Below is a small trained network, with its code and all its weights. Each question gives an input and a target symbol and asks what happens when units are switched off, that is, made to give their printed mean instead of their output.

import numpy as np


def w(rows, s, z=0):
    codes = np.array(rows[::2]) - 128.0
    scale = np.full(codes.shape[1], s)
    scale[-1] = z or s
    return codes * scale


def f(y):
    return np.maximum(y, 0)


def softmax(a):
    e = np.exp(a - a.max(-1, keepdims=True))
    return e / e.sum(-1, keepdims=True)


def log_softmax(a):
    a = a - a.max(-1, keepdims=True)
    return a - np.log(np.exp(a).sum(-1, keepdims=True))


def net(x, mask):
    ids = ['αδεζμξτψ'.index(c) for c in x.split()]
    T = len(ids)
    res = E[ids] + P[:T]
    u = 0
    for l in range(2):
        q, k, v = (res @ M[l].T for M in (Q, K, V))
        z = softmax(np.where(np.tri(T) > 0, q @ k.T / 2**0.5, -1e9)) @ v
        res = res + np.where(mask[u], z, O[l][:, -1]) @ O[l][:, :-1]
        u += 1
        y = f(res @ A[l][:, :-1].T + A[l][:, -1])
        res = res + np.where(mask[u : u + 12], y, B[l][:, -1]) @ B[l][:, :-1]
        u += 12
    return log_softmax(res[-1] @ U[:, :-1].T + U[:, -1])


Q, K, V, O, A, B = {}, {}, {}, {}, {}, {}
E = w([
[132,110,188],'α',
[162,97,77],'δ',
[113,171,110],'ε',
[122,64,168],'ζ',
[127,155,121],'μ',
[135,118,117],'ξ',
[153,122,77],'τ',
[74,245,142],'ψ',
],0.011)
P = w([
[254,180,147],'0',
[178,101,60],'1',
[57,101,86],'2',
[172,103,133],'3',
[69,123,62],'4',
[201,82,168],'5',
[109,119,38],'6',
[185,146,165],'7',
[84,87,106],'8',
[222,162,151],'9',
[129,67,134],'10',
[244,140,154],'11',
],0.0082)
Q[0] = w([
[30,213,254],'L0H1',
[191,155,40],'L0H1',
],0.0042)
K[0] = w([
[3,101,51],'L0H1',
[80,161,104],'L0H1',
],0.0039)
V[0] = w([
[1,194,69],'L0H1',
[90,99,76],'L0H1',
],0.0062)
O[0] = w([
[117,29,185,3],'L0H1',
[111,5,1,110],'L0H1',
],0.0082,0.0016)
A[0] = w([
[178,212,132,182],'L0N1',
[81,159,130,138],'L0N2',
[109,140,211,119],'L0N3',
[82,89,87,142],'L0N4',
[60,151,135,129],'L0N5',
[165,134,96,136],'L0N6',
[2,92,185,196],'L0N7',
[173,197,114,255],'L0N8',
[155,153,216,105],'L0N9',
[168,136,183,82],'L0N10',
[123,112,99,112],'L0N11',
[169,186,199,171],'L0N12',
],0.0095,0.0041)
B[0] = w([
[197,149,239,214],'L0N1',
[141,3,111,144],'L0N2',
[58,194,161,144],'L0N3',
[49,204,185,159],'L0N4',
[186,73,128,144],'L0N5',
[210,80,64,166],'L0N6',
[166,200,48,167],'L0N7',
[221,48,221,254],'L0N8',
[7,195,176,156],'L0N9',
[79,167,183,145],'L0N10',
[41,91,132,138],'L0N11',
[117,104,241,194],'L0N12',
],0.0047,0.006)
Q[1] = w([
[144,148,201],'L1H1',
[241,38,254],'L1H1',
],0.0041)
K[1] = w([
[149,115,171],'L1H1',
[254,205,220],'L1H1',
],0.0068)
V[1] = w([
[254,61,22],'L1H1',
[62,121,214],'L1H1',
],0.0086)
O[1] = w([
[149,64,254,73],'L1H1',
[123,185,13,251],'L1H1',
],0.0081,0.0027)
A[1] = w([
[220,157,130,216],'L1N1',
[75,212,163,130],'L1N2',
[212,117,128,176],'L1N3',
[93,145,136,150],'L1N4',
[201,75,255,196],'L1N5',
[96,174,105,94],'L1N6',
[247,109,87,252],'L1N7',
[45,182,118,132],'L1N8',
[93,164,52,124],'L1N9',
[147,55,197,109],'L1N10',
[61,101,120,189],'L1N11',
[126,113,216,135],'L1N12',
],0.0089,0.0043)
B[1] = w([
[2,110,161,208],'L1N1',
[112,38,56,147],'L1N2',
[42,134,135,186],'L1N3',
[196,138,100,134],'L1N4',
[144,66,146,248],'L1N5',
[153,82,131,145],'L1N6',
[70,204,171,223],'L1N7',
[148,92,121,146],'L1N8',
[206,155,99,167],'L1N9',
[199,126,66,182],'L1N10',
[188,149,140,142],'L1N11',
[169,32,78,179],'L1N12',
],0.0057,0.012)
U = w([
[177,171,128,141],'α',
[155,71,132,135],'δ',
[34,123,142,158],'ε',
[2,116,134,144],'ζ',
[85,154,161,143],'μ',
[76,126,170,248],'ξ',
[167,100,138,2],'τ',
[169,122,83,7],'ψ',
],0.0076,0.0019)

Each question gives the input, a string of symbols that net reads in full, and the target symbol t.
The units are the heads (2 rows each of Q, K, V and O) and the neurons (one row each of A and B). Each row of codes is followed by its name. A weight is (code - 128) times the scale printed after its matrix; where a second scale follows, it is the last column's (O, A, B and U).
mask holds one flag per unit, layer by layer, with each layer's heads first. A switched-off unit (its flag False) gives its mean, the last column of its rows in O or B, instead of its output. The means were averaged over made-up inputs and are rounded, as every weight is.
A unit's drop is (log p(t) with every unit on - log p(t) with that unit switched off) / (log p(t) with every unit on - log p(t) with every unit switched off).
unit that matters most: the unit with the biggest drop
k most important neurons: the k neurons with the biggest drops, biggest first
top k neurons in layer l: the k neurons of layer l with the biggest drops, biggest first
drop of u: that unit's drop, to one decimal
input ψ τ μ ζ ε ψ τ ξ τ ε, target ψ: 4 most important neurons => [L0N1; L0N12; L1N9; L0N9]
input δ ξ ξ ψ, target δ: unit that matters most => L1H1
input α α δ ξ δ ξ, target α: 2 most important neurons => [L1N9; L0N12]
input α ε ξ ζ ζ ζ ε ψ ζ ξ ψ ζ, target α: 4 most important neurons => [L1N9; L0N12; L0N9; L0N1]
input δ ζ ξ δ τ τ ε μ δ α ξ ψ, target δ: 2 most important neurons => [L0N8; L1N12]
input ψ ξ ε ε ζ ε ζ τ, target ψ: 3 most important neurons => [L0N1; L0N12; L1N9]
input ψ μ δ ε μ ζ ξ α ε α, target ψ: 2 most important neurons => [L0N9; L0N12]
input δ μ μ ξ δ δ α ξ τ α, target δ: 3 most important neurons => [L1N12; L1N5; L0N8]
input ψ ξ τ ε ε τ δ α δ ξ ψ μ, target ψ: 2 most important neurons => [L0N1; L0N12]
input δ δ ξ, target δ: top 2 neurons in layer 1 => [L1N7; L1N1]
input δ δ δ α ε δ ξ α μ ξ ε ε, target δ: top 4 neurons in layer 0 => [L0N8; L0N1; L0N6; L0N4]
input δ ψ ψ ξ δ α, target δ: 2 most important neurons => [L1N12; L1N5]
input ψ ε ψ δ ξ ε ψ δ, target ψ: top 2 neurons in layer 0 => [L0N1; L0N12]
input δ α δ δ μ δ ξ τ, target δ: top 2 neurons in layer 0 => [L0N6; L0N8]
input ψ ξ ε α ξ μ α ξ α α ψ ξ, target ψ: top neuron in layer 1 => [L1N9]
input ψ ζ ψ δ δ δ, target ψ: drop of L0N4 => 0.0
input ψ ψ τ μ μ α, target ψ: drop of L0N12 => 0.2
input ψ ξ δ α ζ δ ε ε, target ψ: drop of L1N7 => -0.1
input δ μ ψ τ α δ ζ ξ α δ, target δ: top 2 neurons in layer 1 => [L1N5; L1N12]
input δ δ ψ ψ δ ε, target δ: top neuron in layer 0 => [L0N6]
